Below are the code and all the weights of a small trained network. Each question names an input and a target symbol and asks about switching units off, where a switched-off unit gives its printed mean instead of its output.

import numpy as np


def w(rows, s, z=0):
    codes = np.array(rows[::2]) - 128.0
    scale = np.full(codes.shape[1], s)
    scale[-1] = z or s
    return codes * scale


def f(y):
    return y / 2 * (1 + np.tanh(0.7978845608 * (y + 0.044715 * y**3)))


def softmax(a):
    e = np.exp(a - a.max(-1, keepdims=True))
    return e / e.sum(-1, keepdims=True)


def log_softmax(a):
    a = a - a.max(-1, keepdims=True)
    return a - np.log(np.exp(a).sum(-1, keepdims=True))


def net(x, mask):
    ids = ['ΔΠΦαβγεζθλμψω'.index(c) for c in x.split()]
    T = len(ids)
    res = E[ids] + P[:T]
    u = 0
    for l in range(2):
        r = res
        for j in range(2):
            rows = slice(2 * j, 2 * j + 2)
            q, k, v = (r @ M[l][rows].T for M in (Q, K, V))
            z = softmax(np.where(np.tri(T) > 0, q @ k.T / 2**0.5, -1e9)) @ v
            o = O[l][rows]
            res = res + np.where(mask[u + j], z, o[:, -1]) @ o[:, :-1]
        u += 2
        y = f(res @ A[l][:, :-1].T + A[l][:, -1])
        res = res + np.where(mask[u : u + 8], y, B[l][:, -1]) @ B[l][:, :-1]
        u += 8
    return log_softmax(res[-1] @ U[:, :-1].T + U[:, -1])


Q, K, V, O, A, B = {}, {}, {}, {}, {}, {}
E = w([
[130,96,140,134,190,139],'Δ',
[140,78,85,75,217,192],'Π',
[81,173,142,167,128,101],'Φ',
[252,124,98,139,78,107],'α',
[77,124,145,135,192,162],'β',
[114,128,134,78,97,142],'γ',
[143,112,191,212,167,94],'ε',
[140,135,133,93,60,90],'ζ',
[151,65,153,51,109,146],'θ',
[115,105,101,48,154,186],'λ',
[184,65,143,158,219,167],'μ',
[141,98,170,119,121,127],'ψ',
[158,100,132,90,125,148],'ω',
],0.02)
P = w([
[118,85,78,191,113,95],'0',
[140,174,154,109,154,92],'1',
[95,98,44,174,152,158],'2',
[172,161,157,110,118,192],'3',
[191,57,133,185,173,126],'4',
[147,159,140,128,111,157],'5',
[145,150,86,117,251,51],'6',
[162,162,147,120,109,175],'7',
],0.024)
Q[0] = w([
[162,180,161,54,184,63],'L0H0',
[133,246,101,117,108,190],'L0H0',
[163,144,182,99,141,178],'L0H1',
[118,57,138,120,144,121],'L0H1',
],0.014)
K[0] = w([
[180,219,181,119,128,246],'L0H0',
[110,77,120,163,72,169],'L0H0',
[185,161,92,154,119,133],'L0H1',
[117,150,171,88,185,99],'L0H1',
],0.014)
V[0] = w([
[37,111,217,78,100,224],'L0H0',
[2,155,127,151,161,113],'L0H0',
[85,58,136,141,113,156],'L0H1',
[180,166,80,153,113,136],'L0H1',
],0.0094)
O[0] = w([
[8,3,145,109,101,173,113],'L0H0',
[3,87,201,37,211,116,4],'L0H0',
[116,34,227,38,103,247,136],'L0H1',
[160,193,105,168,87,244,116],'L0H1',
],0.0073,0.0029)
A[0] = w([
[108,180,198,103,69,133,253],'L0N0',
[89,249,107,12,17,119,50],'L0N1',
[97,107,99,125,170,174,150],'L0N2',
[143,111,166,151,94,109,39],'L0N3',
[145,160,185,153,132,210,28],'L0N4',
[156,110,233,154,48,68,91],'L0N5',
[160,122,126,74,121,154,133],'L0N6',
[90,44,72,210,131,146,80],'L0N7',
],0.012,0.0056)
B[0] = w([
[109,251,142,89,89,99,244],'L0N0',
[35,59,112,141,137,180,162],'L0N1',
[163,138,127,154,120,102,224],'L0N2',
[106,100,155,128,109,94,134],'L0N3',
[91,120,145,164,112,187,235],'L0N4',
[122,75,171,137,111,130,210],'L0N5',
[152,115,95,63,178,139,198],'L0N6',
[138,106,121,46,63,132,254],'L0N7',
],0.015,0.0068)
Q[1] = w([
[184,60,244,111,191,156],'L1H0',
[108,138,75,106,118,2],'L1H0',
[163,91,172,108,130,103],'L1H1',
[154,145,44,130,82,122],'L1H1',
],0.0095)
K[1] = w([
[69,185,137,87,199,1],'L1H0',
[139,107,212,111,147,215],'L1H0',
[124,120,178,71,169,112],'L1H1',
[145,95,150,110,103,203],'L1H1',
],0.0096)
V[1] = w([
[113,151,5,55,212,164],'L1H0',
[231,126,131,85,255,174],'L1H0',
[110,98,122,95,159,56],'L1H1',
[146,89,184,123,136,156],'L1H1',
],0.0055)
O[1] = w([
[142,148,190,105,144,163,208],'L1H0',
[147,121,119,134,109,249,249],'L1H0',
[126,113,168,95,161,130,71],'L1H1',
[129,105,49,123,117,169,239],'L1H1',
],0.015,0.002)
A[1] = w([
[60,115,147,97,12,129,108],'L1N0',
[132,132,177,166,157,190,119],'L1N1',
[176,83,109,63,32,120,110],'L1N2',
[156,46,64,69,215,168,111],'L1N3',
[102,179,176,102,108,172,5],'L1N4',
[67,42,89,153,231,97,141],'L1N5',
[171,2,120,191,185,141,148],'L1N6',
[179,117,115,237,213,133,39],'L1N7',
],0.0091,0.012)
B[1] = w([
[158,105,112,165,126,111,206],'L1N0',
[115,105,156,141,148,94,231],'L1N1',
[109,152,150,100,92,138,251],'L1N2',
[110,94,168,170,135,102,244],'L1N3',
[124,134,69,114,122,50,220],'L1N4',
[112,145,172,88,172,147,187],'L1N5',
[113,182,48,135,163,133,226],'L1N6',
[6,131,192,135,73,48,146],'L1N7',
],0.015,0.013)
U = w([
[218,147,185,150,156,217,245],'Δ',
[225,73,79,226,223,123,199],'Π',
[88,148,120,147,72,92,2],'Φ',
[91,149,109,195,76,183,158],'α',
[139,245,148,113,186,159,128],'β',
[106,102,3,53,113,126,92],'γ',
[219,58,116,221,160,32,129],'ε',
[82,32,115,134,18,129,66],'ζ',
[87,111,201,81,10,213,94],'θ',
[56,65,145,83,137,169,146],'λ',
[75,124,117,193,168,116,50],'μ',
[226,112,173,75,31,68,141],'ψ',
[254,216,80,32,124,218,197],'ω',
],0.009,0.011)

Each question gives the input, a string of symbols that net reads in full, and the target symbol t.
The units are the heads (2 rows each of Q, K, V and O) and the neurons (one row each of A and B). Each row of codes is followed by its name. A weight is (code - 128) times the scale printed after its matrix; where a second scale follows, it is the last column's (O, A, B and U).
mask holds one flag per unit, layer by layer, with each layer's heads first. A switched-off unit (its flag False) gives its mean, the last column of its rows in O or B, instead of its output. The means were averaged over made-up inputs and are rounded, as every weight is.
A unit's drop is (log p(t) with every unit on - log p(t) with that unit switched off) / (log p(t) with every unit on - log p(t) with every unit switched off).
The circuit of an input: a set's keep is (log p(t) with only the set's units on - log p(t) with every unit switched off) / (log p(t) with every unit on - log p(t) with every unit switched off). Starting from the 12 units with the biggest drops (on a tie, the unit counted first), units are removed one at a time, each time the one whose removal leaves the highest keep (on an exact tie, the one counted first), for as long as the keep stays at least 0.8.
circuit, biggest first: the units of the circuit, biggest drop first
unit that matters most: the unit with the biggest drop
top k neurons: the k neurons with the biggest drops, biggest first
top k neurons in layer l: the k neurons of layer l with the biggest drops, biggest first
which heads matter: for each layer, one digit per head in row order, 1 if its drop is at least 0.15 and else 0, layers parted by /
input ψ β ε ω μ β λ, target ω: circuit, biggest first => [L0N6; L1H0]
input γ ψ λ, target ψ: which heads matter => 01 / 00
input Δ ψ Δ λ λ ω ψ ε, target ε: unit that matters most => L1N4
input ψ θ ω β ω, target ζ: which heads matter => 11 / 00
input γ ψ Δ α ψ ψ β ψ, target α: circuit, biggest first => [L0H1; L0N4]
input β ψ μ μ ω, target γ: which heads matter => 00 / 10
input ω μ ω ψ ψ, target α: top 2 neurons => [L1N6; L1N7]
input ψ ω ω ψ ψ β β Π, target Π: circuit, biggest first => [L0N7; L1N2]
input γ Δ ψ λ γ, target Π: circuit, biggest first => [L0N0; L1N6]
input β ψ θ, target λ: top 3 neurons => [L0N0; L1N5; L1N3]
input λ ω α θ, target α: circuit, biggest first => [L0H1; L0H0; L1H1]
input ψ γ ε β ψ, target ψ: top 2 neurons => [L0N7; L0N1]
input ω β β ω β Π ψ ε, target ε: top 4 neurons in layer 1 => [L1N4; L1N1; L1N2; L1N0]
input β ψ α β, target α: circuit, biggest first => [L0N4; L0H1; L1H1; L0H0]
input ψ ψ θ Π Π ψ ω, target Δ: which heads matter => 10 / 10
input β λ ψ γ, target γ: top 3 neurons => [L0N0; L1N4; L0N1]
input ω γ Π, target ω: unit that matters most => L0N7
input β ψ α, target λ: which heads matter => 11 / 01
input λ α ψ, target θ: circuit, biggest first => [L0N7; L1N2]
input ψ ε μ, target γ: top 3 neurons => [L0N7; L0N0; L1N2]
input α ω λ β ψ Π β, target λ: unit that matters most => L0H0
input β ψ ψ, target λ: which heads matter => 10 / 01
input ω ω β β β, target ω: which heads matter => 00 / 00
input ψ Δ ψ θ θ, target Π: which heads matter => 10 / 00
input μ ψ Δ β ε ω Δ, target λ: top 3 neurons => [L0N0; L0N7; L1N3]
input ψ β ε ψ ψ, target λ: which heads matter => 10 / 00
input θ β β, target ζ: top 2 neurons => [L0N7; L0N0]
